Here is a tiny trained network, its code and every weight. The questions are about switching its units off for an input and a class, where a switched-off unit gives its printed mean instead of its output.

import numpy as np


def w(rows, s, z=0):
    codes = np.array(rows[::2]) - 128.0
    scale = np.full(codes.shape[1], s)
    scale[-1] = z or s
    return codes * scale


def f(y):
    return np.maximum(y, 0)


def log_softmax(a):
    a = a - a.max(-1, keepdims=True)
    return a - np.log(np.exp(a).sum(-1, keepdims=True))


def net(x, mask):
    res = np.array(x, float).reshape(1, 5) / 4 @ E
    y = f(res @ A[0][:, :-1].T + A[0][:, -1])
    res = res + np.where(mask, y, B[0][:, -1]) @ B[0][:, :-1]
    return log_softmax(res[-1] @ U[:, :-1].T + U[:, -1])


A, B = {}, {}
E = w([
[126,125,125,127],'x0',
[60,127,151,248],'x1',
[48,207,50,96],'x2',
[198,138,42,183],'x3',
[130,129,129,128],'x4',
],0.011)
A[0] = w([
[170,113,48,164,38],'neuron 0',
[102,129,189,18,112],'neuron 1',
[178,125,161,112,122],'neuron 2',
[90,212,110,116,37],'neuron 3',
[70,166,128,98,105],'neuron 4',
[154,145,98,145,73],'neuron 5',
[53,86,160,85,59],'neuron 6',
[101,184,93,131,65],'neuron 7',
[79,124,172,96,53],'neuron 8',
[192,119,109,9,47],'neuron 9',
[101,169,161,204,23],'neuron 10',
[140,97,67,146,57],'neuron 11',
[70,84,117,235,20],'neuron 12',
[117,147,217,95,78],'neuron 13',
[188,93,145,109,144],'neuron 14',
[129,113,81,186,117],'neuron 15',
[70,104,148,100,73],'neuron 16',
[70,133,75,115,60],'neuron 17',
[233,106,104,187,125],'neuron 18',
[190,120,106,31,34],'neuron 19',
[122,131,137,195,120],'neuron 20',
[196,79,195,148,38],'neuron 21',
[145,82,189,208,120],'neuron 22',
[114,204,91,60,111],'neuron 23',
[165,31,156,115,49],'neuron 24',
[186,201,56,139,114],'neuron 25',
[65,191,92,164,128],'neuron 26',
[177,91,186,149,53],'neuron 27',
[197,151,92,119,137],'neuron 28',
[105,135,106,119,201],'neuron 29',
[84,126,166,214,25],'neuron 30',
[129,178,162,167,37],'neuron 31',
[188,75,188,146,1],'neuron 32',
[98,211,98,104,43],'neuron 33',
[194,113,180,149,38],'neuron 34',
],0.013,0.012)
B[0] = w([
[134,159,203,255,175],'neuron 0',
[124,110,194,132,249],'neuron 1',
[164,115,106,101,186],'neuron 2',
[180,132,106,160,170],'neuron 3',
[175,123,121,119,191],'neuron 4',
[127,136,164,133,144],'neuron 5',
[139,160,178,191,187],'neuron 6',
[179,131,127,147,165],'neuron 7',
[129,143,182,157,169],'neuron 8',
[45,234,79,141,228],'neuron 9',
[101,179,106,127,165],'neuron 10',
[129,129,154,147,146],'neuron 11',
[90,198,111,146,199],'neuron 12',
[116,126,163,141,196],'neuron 13',
[150,94,89,96,222],'neuron 14',
[124,115,159,112,189],'neuron 15',
[133,128,169,163,167],'neuron 16',
[195,169,123,156,166],'neuron 17',
[102,131,194,116,255],'neuron 18',
[68,225,92,148,203],'neuron 19',
[111,180,124,74,194],'neuron 20',
[156,153,114,160,201],'neuron 21',
[191,111,114,65,253],'neuron 22',
[206,104,117,152,222],'neuron 23',
[178,139,103,164,188],'neuron 24',
[108,101,213,128,225],'neuron 25',
[179,105,130,102,228],'neuron 26',
[166,160,121,138,185],'neuron 27',
[114,114,177,98,214],'neuron 28',
[159,108,121,54,222],'neuron 29',
[83,207,92,110,187],'neuron 30',
[97,148,75,116,133],'neuron 31',
[211,145,106,179,176],'neuron 32',
[189,122,96,191,175],'neuron 33',
[180,155,119,169,170],'neuron 34',
],0.011,0.0092)
U = w([
[205,138,114,139,29],'0',
[93,189,110,130,75],'1',
[147,122,151,104,247],'2',
[141,132,216,147,29],'3',
[147,117,142,109,252],'4',
[78,10,80,64,179],'5',
[47,25,45,202,81],'6',
[38,18,41,168,57],'7',
],0.013,0.016)

Each question gives the input, the list of numbers given to net, and the class t.
The units are the neurons (one row each of A and B). Each row of codes is followed by its name. A weight is (code - 128) times the scale printed after its matrix; where a second scale follows, it is the last column's (A, B and U).
mask holds one flag per neuron, in row order. A switched-off neuron (its flag False) gives its mean, the last column of its row in B, instead of its output. The means were averaged over made-up inputs and are rounded, as every weight is.
A unit's drop is (log p(t) with every unit on - log p(t) with that unit switched off) / (log p(t) with every unit on - log p(t) with every unit switched off).
The circuit of an input: a set's keep is (log p(t) with only the set's units on - log p(t) with every unit switched off) / (log p(t) with every unit on - log p(t) with every unit switched off). Starting from the 12 units with the biggest drops (on a tie, the unit counted first), units are removed one at a time, each time the one whose removal leaves the highest keep (on an exact tie, the one counted first), for as long as the keep stays at least 0.8.
units of the circuit, in order: the units of the circuit, biggest drop first
k most important neurons: the k neurons with the biggest drops, biggest first
drop when u is switched off: that unit's drop, to one decimal
input [6,-6,0,-8,-7], class 3: 2 most important neurons => neuron 1; neuron 6
input [-2,-5,6,3,-3], class 0: units of the circuit, in order => neuron 23
input [0,-1,6,8,0], class 3: units of the circuit, in order => neuron 25; neuron 0
input [-2,6,-6,-2,-1], class 0: 2 most important neurons => neuron 22; neuron 32
input [-3,-5,-4,6,-1], class 3: 4 most important neurons => neuron 18; neuron 0; neuron 25; neuron 28
input [-4,1,5,-7,1], class 3: units of the circuit, in order => neuron 6; neuron 1
input [-3,8,-3,1,2], class 1: units of the circuit, in order => neuron 12; neuron 30
input [-1,-1,-2,-7,-5], class 3: units of the circuit, in order => neuron 1; neuron 6
input [5,-6,-2,2,-4], class 1: 2 most important neurons => neuron 9; neuron 19
input [0,1,4,-8,-5], class 3: units of the circuit, in order => neuron 6; neuron 1
input [-2,-5,-5,-4,-3], class 0: units of the circuit, in order => neuron 24; neuron 32
input [-7,-6,4,7,6], class 3: units of the circuit, in order => neuron 25; neuron 0
input [-4,-8,8,-5,-2], class 0: 2 most important neurons => neuron 23; neuron 33
input [3,1,4,-8,-5], class 3: units of the circuit, in order => neuron 6; neuron 1
input [1,-8,4,8,-6], class 1: units of the circuit, in order => neuron 9
input [-2,0,4,-6,1], class 3: units of the circuit, in order => neuron 1; neuron 6
input [1,7,-4,7,5], class 1: 3 most important neurons => neuron 12; neuron 30; neuron 20
input [-6,8,1,-8,-6], class 1: 2 most important neurons => neuron 30; neuron 12
input [2,3,-6,7,-6], class 3: 2 most important neurons => neuron 18; neuron 0
input [7,8,4,-3,1], class 1: units of the circuit, in order => neuron 30
input [4,-4,-1,-8,3], class 3: 2 most important neurons => neuron 1; neuron 6
input [3,5,-1,-1,-4], class 1: drop when neuron 1 is switched off => 0.2
input [-4,-8,2,8,7], class 1: drop when neuron 9 is switched off => 1.1
input [-8,7,8,4,-8], class 0: drop when neuron 26 is switched off => 0.3
